Below are the code and all the weights of a small trained network. Each question names an input and a target symbol and asks about switching units off, where a switched-off unit gives its printed mean instead of its output.

import numpy as np


def w(rows, s, z=0):
    codes = np.array(rows[::2]) - 128.0
    scale = np.full(codes.shape[1], s)
    scale[-1] = z or s
    return codes * scale


def f(y):
    return y / 2 * (1 + np.tanh(0.7978845608 * (y + 0.044715 * y**3)))


def softmax(a):
    e = np.exp(a - a.max(-1, keepdims=True))
    return e / e.sum(-1, keepdims=True)


def log_softmax(a):
    a = a - a.max(-1, keepdims=True)
    return a - np.log(np.exp(a).sum(-1, keepdims=True))


def net(x, mask):
    ids = ['αβγεζημπτφψ'.index(c) for c in x.split()]
    T = len(ids)
    res = E[ids] + P[:T]
    r = res
    for j in range(3):
        rows = slice(2 * j, 2 * j + 2)
        q, k, v = (r @ M[0][rows].T for M in (Q, K, V))
        z = softmax(np.where(np.tri(T) > 0, q @ k.T / 2**0.5, -1e9)) @ v
        o = O[0][rows]
        res = res + np.where(mask[j], z, o[:, -1]) @ o[:, :-1]
    y = f(res @ A[0][:, :-1].T + A[0][:, -1])
    res = res + np.where(mask[3:15], y, B[0][:, -1]) @ B[0][:, :-1]
    return log_softmax(res[-1] @ U[:, :-1].T + U[:, -1])


Q, K, V, O, A, B = {}, {}, {}, {}, {}, {}
E = w([
[119,162,107,69],'α',
[195,133,106,175],'β',
[116,161,122,79],'γ',
[123,160,127,77],'ε',
[124,160,131,80],'ζ',
[157,143,174,119],'η',
[124,4,91,176],'μ',
[134,134,168,178],'π',
[159,149,71,100],'τ',
[134,162,96,69],'φ',
[152,156,163,85],'ψ',
],0.022)
P = w([
[5,146,169,154],'0',
[56,138,156,139],'1',
[82,134,148,130],'2',
[109,132,142,121],'3',
[126,129,138,115],'4',
[140,125,134,108],'5',
[151,123,131,103],'6',
[163,121,128,99],'7',
[169,119,127,96],'8',
[177,120,124,93],'9',
[183,116,124,87],'10',
[189,115,120,88],'11',
[196,116,119,84],'12',
[204,114,118,80],'13',
],0.012)
Q[0] = w([
[76,36,141,45],'H0',
[80,57,59,92],'H0',
[131,105,108,165],'H1',
[128,191,96,110],'H1',
[127,105,74,182],'H2',
[138,3,184,145],'H2',
],0.021)
K[0] = w([
[163,251,179,97],'H0',
[125,226,79,136],'H0',
[123,165,107,160],'H1',
[105,76,106,119],'H1',
[130,126,69,192],'H2',
[127,63,189,148],'H2',
],0.025)
V[0] = w([
[187,202,183,201],'H0',
[138,111,109,101],'H0',
[112,55,160,111],'H1',
[109,150,246,71],'H1',
[63,221,122,92],'H2',
[134,153,182,212],'H2',
],0.012)
O[0] = w([
[25,72,164,202,218],'H0',
[163,142,122,133,126],'H0',
[138,217,27,148,103],'H1',
[67,2,118,148,3],'H1',
[132,54,159,225,146],'H2',
[206,122,77,41,12],'H2',
],0.0073,0.0022)
A[0] = w([
[126,153,221,169,5],'N0',
[140,130,120,110,139],'N1',
[119,170,185,151,97],'N2',
[204,100,145,176,112],'N3',
[37,150,159,37,162],'N4',
[63,62,126,250,184],'N5',
[53,126,69,63,56],'N6',
[128,109,143,150,204],'N7',
[27,30,201,180,72],'N8',
[11,15,163,249,131],'N9',
[119,102,118,141,101],'N10',
[75,172,148,174,102],'N11',
],0.019,0.011)
B[0] = w([
[35,184,136,74,132],'N0',
[116,116,165,149,146],'N1',
[102,44,127,91,136],'N2',
[103,135,99,139,162],'N3',
[78,142,139,98,146],'N4',
[158,134,132,4,221],'N5',
[200,147,56,119,129],'N6',
[156,73,152,154,172],'N7',
[226,109,86,99,218],'N8',
[35,153,161,229,250],'N9',
[120,95,116,114,131],'N10',
[106,119,74,147,141],'N11',
],0.038,0.019)
U = w([
[120,152,108,96,20],'α',
[155,191,100,28,22],'β',
[66,164,200,61,223],'γ',
[254,94,184,32,181],'ε',
[132,122,111,100,2],'ζ',
[108,176,105,110,65],'η',
[122,140,110,98,27],'μ',
[148,205,134,104,123],'π',
[107,215,122,127,81],'τ',
[123,132,110,103,41],'φ',
[245,111,171,241,211],'ψ',
],0.0077,0.0064)

Each question gives the input, a string of symbols that net reads in full, and the target symbol t.
The units are the heads (2 rows each of Q, K, V and O) and the neurons (one row each of A and B). Each row of codes is followed by its name. A weight is (code - 128) times the scale printed after its matrix; where a second scale follows, it is the last column's (O, A, B and U).
mask holds one flag per unit, heads first, then neurons. A switched-off unit (its flag False) gives its mean, the last column of its rows in O or B, instead of its output. The means were averaged over made-up inputs and are rounded, as every weight is.
A unit's drop is (log p(t) with every unit on - log p(t) with that unit switched off) / (log p(t) with every unit on - log p(t) with every unit switched off).
The circuit of an input: a set's keep is (log p(t) with only the set's units on - log p(t) with every unit switched off) / (log p(t) with every unit on - log p(t) with every unit switched off). Starting from the 12 units with the biggest drops (on a tie, the unit counted first), units are removed one at a time, each time the one whose removal leaves the highest keep (on an exact tie, the one counted first), for as long as the keep stays at least 0.8.
circuit, biggest first: the units of the circuit, biggest drop first
most important unit: the unit with the biggest drop
which heads matter: for each layer, one digit per head in row order, 1 if its drop is at least 0.15 and else 0, layers parted by /
drop of u: that unit's drop, to one decimal
input φ π α ε φ β ζ ψ ε τ ε, target ψ: which heads matter	111
input ψ α α β ε β β τ, target γ: most important unit	N8
input β ψ ε τ τ τ β ε ε β β ψ η ψ, target ψ: which heads matter	011
input τ η η π β τ τ η, target ψ: which heads matter	011
input η φ τ ψ α ψ β ζ β β φ τ π, target γ: which heads matter	100
input τ α β η γ τ β γ, target ε: which heads matter	111
input π β β φ γ τ π β τ β β τ ε ψ, target γ: which heads matter	101
input τ τ α γ π η ε ε β η π, target ε: which heads matter	111
input π ψ β ψ β ζ ζ, target ε: circuit, biggest first	(N8, H1, H2)
input τ β α τ, target ε: which heads matter	101
input μ ζ μ, target ε: which heads matter	000
input β β β β φ γ π γ φ α ζ ε π φ, target ψ: which heads matter	101
input φ β η ψ τ, target γ: circuit, biggest first	(H1, H2, N5, N9)
input γ β γ π β β τ τ μ ψ τ α τ η, target ψ: circuit, biggest first	(N5)
input β τ τ β φ ε γ φ τ τ β φ τ, target ψ: drop of N5	3.4
input φ β ε ψ β ε, target ε: drop of N7	0.8
input β μ γ ψ, target ε: drop of N3	0.1
